Below is a small trained network, with its code and all its weights. Each question gives an input and a class and asks what happens when units are switched off, that is, made to give their printed mean instead of their output.

import numpy as np


def w(rows, s, z=0):
    codes = np.array(rows[::2]) - 128.0
    scale = np.full(codes.shape[1], s)
    scale[-1] = z or s
    return codes * scale


def norm(h):
    return h / np.sqrt((h * h).mean(-1, keepdims=True) + 1e-5)


def f(y):
    return np.maximum(y, 0)


def log_softmax(a):
    a = a - a.max(-1, keepdims=True)
    return a - np.log(np.exp(a).sum(-1, keepdims=True))


def net(x, mask):
    res = np.array(x, float).reshape(1, 7) / 4 @ E
    u = 0
    for l in range(2):
        y = f(norm(res) @ A[l][:, :-1].T + A[l][:, -1])
        res = res + np.where(mask[u : u + 8], y, B[l][:, -1]) @ B[l][:, :-1]
        u += 8
    return log_softmax(norm(res)[-1] @ U[:, :-1].T + U[:, -1])


A, B = {}, {}
E = w([
[55,199,34,195,201],'x0',
[151,111,214,198,169],'x1',
[239,59,230,86,67],'x2',
[80,247,22,52,28],'x3',
[228,142,221,252,15],'x4',
[95,156,144,105,92],'x5',
[126,118,123,88,243],'x6',
],0.0045)
A[0] = w([
[139,180,128,198,168,52],'L0N0',
[157,162,138,221,194,31],'L0N1',
[87,139,81,89,112,56],'L0N2',
[234,146,177,161,10,173],'L0N3',
[120,78,148,146,142,69],'L0N4',
[111,48,220,80,231,73],'L0N5',
[122,79,135,116,193,2],'L0N6',
[104,82,137,88,175,127],'L0N7',
],0.012,0.0033)
B[0] = w([
[41,169,157,106,170,170],'L0N0',
[36,88,233,155,195,188],'L0N1',
[47,157,78,30,152,168],'L0N2',
[91,2,139,29,56,255],'L0N3',
[147,197,77,146,126,157],'L0N4',
[212,129,68,223,147,219],'L0N5',
[230,147,166,197,141,160],'L0N6',
[247,191,80,173,123,170],'L0N7',
],0.0064,0.0099)
A[1] = w([
[21,178,246,171,222,4],'L1N0',
[131,254,53,68,114,78],'L1N1',
[120,165,99,118,113,97],'L1N2',
[160,74,202,132,83,135],'L1N3',
[118,216,62,66,105,103],'L1N4',
[111,202,134,190,186,82],'L1N5',
[172,51,194,83,28,84],'L1N6',
[33,102,87,46,185,144],'L1N7',
],0.0091,0.0035)
B[1] = w([
[38,119,225,101,144,217],'L1N0',
[106,200,124,87,85,214],'L1N1',
[95,193,29,149,145,154],'L1N2',
[96,124,52,89,95,219],'L1N3',
[82,231,26,150,133,206],'L1N4',
[172,2,174,113,32,192],'L1N5',
[137,84,25,51,34,254],'L1N6',
[182,232,161,152,179,241],'L1N7',
],0.0072,0.0066)
U = w([
[80,250,71,108,133,78],'0',
[208,102,112,210,184,158],'1',
[117,31,101,70,4,249],'2',
[38,94,221,171,173,45],'3',
],0.016,0.0013)

Each question gives the input, the list of numbers given to net, and the class t.
The units are the neurons (one row each of A and B). Each row of codes is followed by its name. A weight is (code - 128) times the scale printed after its matrix; where a second scale follows, it is the last column's (A, B and U).
mask holds one flag per neuron, layer by layer. A switched-off neuron (its flag False) gives its mean, the last column of its row in B, instead of its output. The means were averaged over made-up inputs and are rounded, as every weight is.
A unit's drop is (log p(t) with every unit on - log p(t) with that unit switched off) / (log p(t) with every unit on - log p(t) with every unit switched off).
most important unit: the unit with the biggest drop
k most important neurons: the k neurons with the biggest drops, biggest first
top k neurons in layer l: the k neurons of layer l with the biggest drops, biggest first
drop when u is switched off: that unit's drop, to one decimal
input [-3,2,3,-6,-2,-5,-2], class 1: most important unit -> L0N5
input [5,0,2,-2,-1,-7,4], class 1: 3 most important neurons -> [L0N5 L0N7 L0N6]
input [3,0,-7,-7,-6,-4,-7], class 3: 2 most important neurons -> [L1N0 L0N1]
input [2,7,3,-4,6,-1,1], class 2: top 2 neurons in layer 1 -> [L1N6 L1N3]
input [-4,-2,7,8,-3,-4,5], class 0: top 2 neurons in layer 0 -> [L0N3 L0N2]
input [2,8,-6,-7,6,-7,6], class 3: 3 most important neurons -> [L0N1 L1N0 L0N0]
input [0,-8,8,-1,-8,-7,-2], class 0: top 3 neurons in layer 0 -> [L0N3 L0N2 L0N1]
input [5,-1,3,-5,0,-1,-3], class 3: drop when L0N1 is switched off -> 0.3
input [-2,1,-6,0,0,5,-7], class 0: drop when L0N3 is switched off -> 0.1
input [3,8,1,-7,6,3,-7], class 2: drop when L1N6 is switched off -> 0.2
